One or more rows, then a matrix. The matrix takes each point to its nearest point in the smallest flat space through zero that holds the rows.
[[-7.37 -2.19]]
Nearest-point matrix:
[0.92 0.27]
[0.27 0.08]

[[3.98 7.35]]
Nearest-point matrix:
[0.23 0.42]
[0.42 0.77]

[[ 0.48 -7.13]]
Nearest-point matrix:
[ 0.00 -0.07]
[-0.07  1.00]

[[-8.57  2.71]]
Nearest-point matrix:
[ 0.91 -0.29]
[-0.29  0.09]

[[ 5.26 -7.94]]
Nearest-point matrix:
[ 0.31 -0.46]
[-0.46  0.69]

[[-1.60  8.73]]
Nearest-point matrix:
[ 0.03 -0.18]
[-0.18  0.97]

[[-4.94  7.23]]
Nearest-point matrix:
[ 0.32 -0.47]
[-0.47  0.68]

[[-6.45 -6.35]]
Nearest-point matrix:
[0.51 0.50]
[0.50 0.49]

[[ 2.59 -7.42]]
Nearest-point matrix:
[ 0.11 -0.31]
[-0.31  0.89]

[[ 4.69 -6.49]]
Nearest-point matrix:
[ 0.34 -0.47]
[-0.47  0.66]

[[ 0.77 -8.15]]
Nearest-point matrix:
[ 0.01 -0.09]
[-0.09  0.99]

[[-0.71 -7.68]]
Nearest-point matrix:
[0.01 0.09]
[0.09 0.99]

[[-8.43  7.99]]
Nearest-point matrix:
[ 0.53 -0.50]
[-0.50  0.47]

[[-6.50 -0.94]]
Nearest-point matrix:
[0.98 0.14]
[0.14 0.02]

[[-8.46 -5.44]]
Nearest-point matrix:
[0.71 0.45]
[0.45 0.29]

[[ 1.63 -7.16]]
Nearest-point matrix:
[ 0.05 -0.22]
[-0.22  0.95]

[[6.89 3.81]]
Nearest-point matrix:
[0.77 0.42]
[0.42 0.23]

[[ 8.70 -2.39]]
Nearest-point matrix:
[ 0.93 -0.26]
[-0.26  0.07]

[[-2.91  7.46]]
Nearest-point matrix:
[ 0.13 -0.34]
[-0.34  0.87]

[[ 7.67 -6.71]]
Nearest-point matrix:
[ 0.57 -0.50]
[-0.50  0.43]

[[0.15 6.82]]
Nearest-point matrix:
[0.00 0.02]
[0.02 1.00]

[[ 1.20 -6.96]]
Nearest-point matrix:
[ 0.03 -0.17]
[-0.17  0.97]

[[-6.79  1.42]]
Nearest-point matrix:
[ 0.96 -0.20]
[-0.20  0.04]

[[ 5.58 -8.78]]
Nearest-point matrix:
[ 0.29 -0.45]
[-0.45  0.71]

[[-8.32 -7.47]]
Nearest-point matrix:
[0.55 0.50]
[0.50 0.45]

[[-6.09  6.94]]
Nearest-point matrix:
[ 0.44 -0.50]
[-0.50  0.56]

[[ 0.16 -6.31]]
Nearest-point matrix:
[ 0.00 -0.03]
[-0.03  1.00]

[[-7.02  1.04]]
Nearest-point matrix:
[ 0.98 -0.14]
[-0.14  0.02]

[[ 8.32 -1.49]]
Nearest-point matrix:
[ 0.97 -0.17]
[-0.17  0.03]

[[-4.65  8.16]]
Nearest-point matrix:
[ 0.25 -0.43]
[-0.43  0.75]

[[ 7.95 -0.17]]
Nearest-point matrix:
[ 1.00 -0.02]
[-0.02  0.00]

[[-0.59  8.55]]
Nearest-point matrix:
[ 0.00 -0.07]
[-0.07  1.00]

[[ 7.23 -6.15]]
Nearest-point matrix:
[ 0.58 -0.49]
[-0.49  0.42]

[[-4.97 -8.82]]
Nearest-point matrix:
[0.24 0.43]
[0.43 0.76]

[[-1.70  6.84]]
Nearest-point matrix:
[ 0.06 -0.23]
[-0.23  0.94]

[[ 7.71 -6.44]]
Nearest-point matrix:
[ 0.59 -0.49]
[-0.49  0.41]

[[-0.60 -8.43]]
Nearest-point matrix:
[0.01 0.07]
[0.07 0.99]

[[-8.98  2.65]]
Nearest-point matrix:
[ 0.92 -0.27]
[-0.27  0.08]

[[8.20 7.75]]
Nearest-point matrix:
[0.53 0.50]
[0.50 0.47]

[[ 7.24 -8.69]]
Nearest-point matrix:
[ 0.41 -0.49]
[-0.49  0.59]

[[ 3.44 -8.68]]
Nearest-point matrix:
[ 0.14 -0.34]
[-0.34  0.86]

[[-4.92 -6.42]]
Nearest-point matrix:
[0.37 0.48]
[0.48 0.63]

[[-7.91  0.44]]
Nearest-point matrix:
[ 1.00 -0.06]
[-0.06  0.00]

[[-3.53 -6.49]]
Nearest-point matrix:
[0.23 0.42]
[0.42 0.77]

[[ 6.12 -8.73]]
Nearest-point matrix:
[ 0.33 -0.47]
[-0.47  0.67]

[[6.99 2.23]]
Nearest-point matrix:
[0.91 0.29]
[0.29 0.09]

[[-1.76  6.38]]
Nearest-point matrix:
[ 0.07 -0.26]
[-0.26  0.93]

[[-8.45 -5.10]]
Nearest-point matrix:
[0.73 0.44]
[0.44 0.27]

[[ 1.67 -8.67]]
Nearest-point matrix:
[ 0.04 -0.19]
[-0.19  0.96]

[[ 7.60 -2.93]]
Nearest-point matrix:
[ 0.87 -0.34]
[-0.34  0.13]

[[7.89 5.09]]
Nearest-point matrix:
[0.71 0.46]
[0.46 0.29]

[[-6.75 -1.76]]
Nearest-point matrix:
[0.94 0.24]
[0.24 0.06]
